Below is a small trained network, with its code and all its weights. Each question gives an input and a target symbol and asks what happens when units are switched off, that is, made to give their printed mean instead of their output.

import numpy as np


def w(rows, s, z=0):
    codes = np.array(rows[::2]) - 128.0
    scale = np.full(codes.shape[1], s)
    scale[-1] = z or s
    return codes * scale


def f(y):
    return y / 2 * (1 + np.tanh(0.7978845608 * (y + 0.044715 * y**3)))


def softmax(a):
    e = np.exp(a - a.max(-1, keepdims=True))
    return e / e.sum(-1, keepdims=True)


def log_softmax(a):
    a = a - a.max(-1, keepdims=True)
    return a - np.log(np.exp(a).sum(-1, keepdims=True))


def net(x, mask):
    ids = ['ΣΦΨαβεζηλμπτω'.index(c) for c in x.split()]
    T = len(ids)
    res = E[ids] + P[:T]
    u = 0
    for l in range(2):
        r = res
        for j in range(3):
            rows = slice(4 * j, 4 * j + 4)
            q, k, v = (r @ M[l][rows].T for M in (Q, K, V))
            z = softmax(np.where(np.tri(T) > 0, q @ k.T / 4**0.5, -1e9)) @ v
            o = O[l][rows]
            res = res + np.where(mask[u + j], z, o[:, -1]) @ o[:, :-1]
        u += 3
        y = f(res @ A[l][:, :-1].T + A[l][:, -1])
        res = res + np.where(mask[u : u + 4], y, B[l][:, -1]) @ B[l][:, :-1]
        u += 4
    return log_softmax(res[-1] @ U[:, :-1].T + U[:, -1])


Q, K, V, O, A, B = {}, {}, {}, {}, {}, {}
E = w([
[103,145,134,143,193,163],'Σ',
[160,227,203,168,109,198],'Φ',
[139,181,166,38,69,250],'Ψ',
[88,72,139,75,89,126],'α',
[177,208,179,126,104,171],'β',
[170,177,216,116,158,153],'ε',
[106,113,165,120,193,140],'ζ',
[133,161,213,141,12,75],'η',
[62,83,131,95,66,142],'λ',
[103,112,90,160,118,67],'μ',
[131,221,63,44,148,196],'π',
[193,143,69,126,44,172],'τ',
[217,192,159,101,118,131],'ω',
],0.018)
P = w([
[212,2,83,96,174,238],'0',
[142,99,76,111,157,150],'1',
[144,109,99,153,164,145],'2',
[150,120,96,149,168,99],'3',
[148,124,108,175,156,113],'4',
[160,127,93,151,166,40],'5',
[143,135,108,179,148,84],'6',
[107,150,134,211,130,172],'7',
[148,139,114,197,146,80],'8',
[146,149,116,196,138,70],'9',
[130,150,132,216,124,110],'10',
],0.0098)
Q[0] = w([
[92,34,121,49,111,94],'L0H1',
[234,103,158,184,34,67],'L0H1',
[146,173,143,132,59,209],'L0H1',
[81,58,76,86,80,158],'L0H1',
[48,99,117,38,169,150],'L0H2',
[125,188,3,222,131,99],'L0H2',
[59,143,146,108,58,171],'L0H2',
[71,47,167,77,101,71],'L0H2',
[236,191,105,115,181,114],'L0H3',
[111,228,170,118,140,42],'L0H3',
[176,210,216,53,35,56],'L0H3',
[100,173,6,145,29,132],'L0H3',
],0.0071)
K[0] = w([
[49,166,133,12,64,87],'L0H1',
[131,18,93,190,70,127],'L0H1',
[93,178,138,79,83,150],'L0H1',
[189,163,155,161,105,137],'L0H1',
[91,90,103,80,74,134],'L0H2',
[124,233,143,56,175,152],'L0H2',
[133,132,170,123,33,208],'L0H2',
[39,8,88,140,182,95],'L0H2',
[232,254,70,51,189,67],'L0H3',
[169,157,73,243,118,122],'L0H3',
[151,169,201,83,10,116],'L0H3',
[149,152,36,134,71,135],'L0H3',
],0.0076)
V[0] = w([
[148,132,161,133,169,164],'L0H1',
[135,131,183,53,105,97],'L0H1',
[129,119,194,195,187,189],'L0H1',
[84,119,10,190,175,106],'L0H1',
[91,141,169,103,151,108],'L0H2',
[176,154,114,135,177,122],'L0H2',
[164,118,105,154,85,169],'L0H2',
[126,109,99,154,201,127],'L0H2',
[84,75,100,149,125,127],'L0H3',
[119,191,126,168,170,42],'L0H3',
[140,131,111,98,96,122],'L0H3',
[119,108,162,97,172,146],'L0H3',
],0.011)
O[0] = w([
[127,101,105,134,135,26,148],'L0H1',
[122,81,90,81,98,103,60],'L0H1',
[108,90,159,54,118,173,152],'L0H1',
[104,109,165,177,112,155,142],'L0H1',
[145,117,153,176,144,106,47],'L0H2',
[120,99,148,130,117,130,238],'L0H2',
[143,124,99,76,150,85,253],'L0H2',
[114,120,119,83,78,254,79],'L0H2',
[177,136,111,201,146,79,16],'L0H3',
[85,141,147,186,154,181,130],'L0H3',
[142,149,120,129,139,130,152],'L0H3',
[120,129,94,106,62,83,56],'L0H3',
],0.007,0.0026)
A[0] = w([
[84,204,211,118,56,119,90],'L0N1',
[125,11,125,126,182,150,253],'L0N2',
[225,122,179,39,58,79,148],'L0N3',
[192,254,174,114,229,180,147],'L0N4',
],0.0074,0.0037)
B[0] = w([
[181,26,106,103,87,73,188],'L0N1',
[32,117,80,49,17,18,185],'L0N2',
[153,93,187,198,146,61,255],'L0N3',
[167,146,84,2,11,44,230],'L0N4',
],0.0081,0.0059)
Q[1] = w([
[86,120,180,106,108,122],'L1H1',
[103,182,59,112,128,159],'L1H1',
[48,62,136,242,178,108],'L1H1',
[118,163,65,96,146,124],'L1H1',
[161,128,141,120,91,129],'L1H2',
[139,186,138,107,129,142],'L1H2',
[202,105,152,113,156,125],'L1H2',
[130,100,122,147,88,117],'L1H2',
[95,101,84,224,153,91],'L1H3',
[95,134,82,86,165,108],'L1H3',
[116,164,72,133,149,170],'L1H3',
[177,112,254,109,92,133],'L1H3',
],0.012)
K[1] = w([
[68,55,161,77,108,137],'L1H1',
[126,160,99,98,152,120],'L1H1',
[94,189,185,150,171,127],'L1H1',
[104,190,124,78,125,122],'L1H1',
[188,253,149,136,83,193],'L1H2',
[136,155,77,48,94,99],'L1H2',
[164,96,165,121,107,97],'L1H2',
[111,114,169,186,104,94],'L1H2',
[79,136,73,214,124,145],'L1H3',
[82,113,77,76,188,144],'L1H3',
[121,196,91,98,125,159],'L1H3',
[173,136,215,129,109,117],'L1H3',
],0.011)
V[1] = w([
[216,121,158,112,120,54],'L1H1',
[173,156,113,193,165,142],'L1H1',
[249,143,99,32,72,105],'L1H1',
[131,133,200,107,221,163],'L1H1',
[184,66,186,146,159,131],'L1H2',
[158,79,58,155,103,143],'L1H2',
[111,32,48,155,199,100],'L1H2',
[142,80,60,122,174,139],'L1H2',
[255,139,115,165,110,151],'L1H3',
[125,62,83,75,92,129],'L1H3',
[116,174,93,62,132,173],'L1H3',
[116,201,188,119,211,187],'L1H3',
],0.0091)
O[1] = w([
[102,113,147,179,16,201,242],'L1H1',
[193,50,153,97,141,120,77],'L1H1',
[118,173,116,79,95,204,229],'L1H1',
[68,2,163,81,175,98,50],'L1H1',
[114,194,94,127,148,116,142],'L1H2',
[62,205,93,115,158,94,135],'L1H2',
[123,180,133,126,63,172,112],'L1H2',
[132,135,137,138,87,174,101],'L1H2',
[102,84,70,116,145,131,143],'L1H3',
[133,122,166,157,98,152,174],'L1H3',
[181,78,94,179,28,72,64],'L1H3',
[125,102,47,168,124,84,1],'L1H3',
],0.0078,0.015)
A[1] = w([
[114,160,138,88,82,176,2],'L1N1',
[197,103,71,74,89,140,138],'L1N2',
[94,204,57,72,126,109,57],'L1N3',
[103,67,135,104,173,1,200],'L1N4',
],0.0078,0.0041)
B[1] = w([
[125,53,144,140,189,97,251],'L1N1',
[133,79,122,129,164,72,161],'L1N2',
[114,123,22,160,138,125,167],'L1N3',
[97,61,5,93,117,142,138],'L1N4',
],0.015,0.017)
U = w([
[79,176,106,85,145,93,91],'Σ',
[94,128,135,114,134,91,83],'Φ',
[102,108,128,157,154,155,36],'Ψ',
[214,130,93,195,156,222,120],'α',
[106,131,128,122,145,112,92],'β',
[111,209,205,158,173,112,254],'ε',
[1,183,50,76,16,159,171],'ζ',
[84,173,109,65,216,140,90],'η',
[116,109,91,155,100,108,79],'λ',
[150,176,136,79,140,62,189],'μ',
[31,127,159,194,243,11,128],'π',
[123,121,132,155,137,107,75],'τ',
[116,116,130,128,149,138,90],'ω',
],0.0074,0.0053)

Each question gives the input, a string of symbols that net reads in full, and the target symbol t.
The units are the heads (4 rows each of Q, K, V and O) and the neurons (one row each of A and B). Each row of codes is followed by its name. A weight is (code - 128) times the scale printed after its matrix; where a second scale follows, it is the last column's (O, A, B and U).
mask holds one flag per unit, layer by layer, with each layer's heads first. A switched-off unit (its flag False) gives its mean, the last column of its rows in O or B, instead of its output. The means were averaged over made-up inputs and are rounded, as every weight is.
A unit's drop is (log p(t) with every unit on - log p(t) with that unit switched off) / (log p(t) with every unit on - log p(t) with every unit switched off).
The circuit of an input: a set's keep is (log p(t) with only the set's units on - log p(t) with every unit switched off) / (log p(t) with every unit on - log p(t) with every unit switched off). Starting from the 12 units with the biggest drops (on a tie, the unit counted first), units are removed one at a time, each time the one whose removal leaves the highest keep (on an exact tie, the one counted first), for as long as the keep stays at least 0.8.
units of the circuit, in order: the units of the circuit, biggest drop first
top k neurons: the k neurons with the biggest drops, biggest first
top k neurons in layer l: the k neurons of layer l with the biggest drops, biggest first
input η μ ω Ψ, target η: top 3 neurons	(L0N3 L0N4 L1N1)
input μ α ζ Φ λ η α ω ω η ε, target μ: top 2 neurons	(L0N4 L1N1)
input μ μ μ Ψ μ ζ, target ζ: top 3 neurons	(L0N2 L1N1 L0N4)
input μ μ β, target μ: units of the circuit, in order	(L0N4 L1H1 L0H2)
input ζ Ψ ω ω, target ζ: top 2 neurons	(L0N2 L1N3)
input α α μ Ψ, target α: units of the circuit, in order	(L1H1 L1N1 L0N2 L0H3)
input ζ μ ε η Ψ π ε η η Φ, target ζ: units of the circuit, in order	(L0N4)
input ζ μ μ μ ζ η μ η β, target ζ: units of the circuit, in order	(L1H1 L0N4 L0N2 L0H3)
input μ β μ μ μ η η Ψ ω ε, target μ: units of the circuit, in order	(L0N4 L0H2 L1H1)
input ζ α τ λ ζ μ ω Ψ Φ, target ζ: top 2 neurons	(L0N2 L1N3)
input ε μ μ π Ψ, target ε: top 2 neurons	(L0N3 L0N2)
input Ψ ω μ Ψ Φ μ ω, target Ψ: top 2 neurons in layer 0	(L0N3 L0N4)
input ζ ζ η ζ μ ω η Ψ ω Ψ ε, target ζ: top 2 neurons	(L0N2 L0N4)
input ζ μ μ ω μ η μ μ ε, target ζ: units of the circuit, in order	(L1H1 L0N4)
input μ μ Σ ζ λ η Σ, target ε: top 2 neurons in layer 1	(L1N1 L1N4)
input Ψ Ψ μ α η ζ ζ α μ ε, target Ψ: top neuron in layer 0	(L0N3)
input μ Σ η η ζ ζ, target ε: top 2 neurons in layer 0	(L0N4 L0N1)
input α μ α, target ε: top 4 neurons	(L0N3 L1N1 L0N4 L0N2)
input η ω μ ζ ω α, target ζ: top 2 neurons	(L1N2 L0N2)
input η μ μ μ β Φ μ μ ε, target η: units of the circuit, in order	(L0N3 L1H3 L0H3 L0H2)
input η τ ε ζ η α, target ζ: units of the circuit, in order	(L1H1)
input μ μ μ μ π, target λ: top 4 neurons	(L1N2 L0N4 L1N3 L0N3)
input τ μ β η τ λ ζ μ, target ε: top 2 neurons in layer 1	(L1N1 L1N3)
input τ μ μ μ μ ζ μ η ω μ τ, target α: top 2 neurons	(L0N3 L0N2)
input ζ Ψ μ β μ β, target ζ: top 3 neurons in layer 0	(L0N2 L0N4 L0N1)
input μ ω μ ε η α μ η Ψ, target μ: top 4 neurons	(L0N4 L0N2 L0N3 L1N1)
input α λ ζ ω, target α: top 2 neurons	(L1N1 L0N2)
input η η μ, target ζ: units of the circuit, in order	(L1N1)
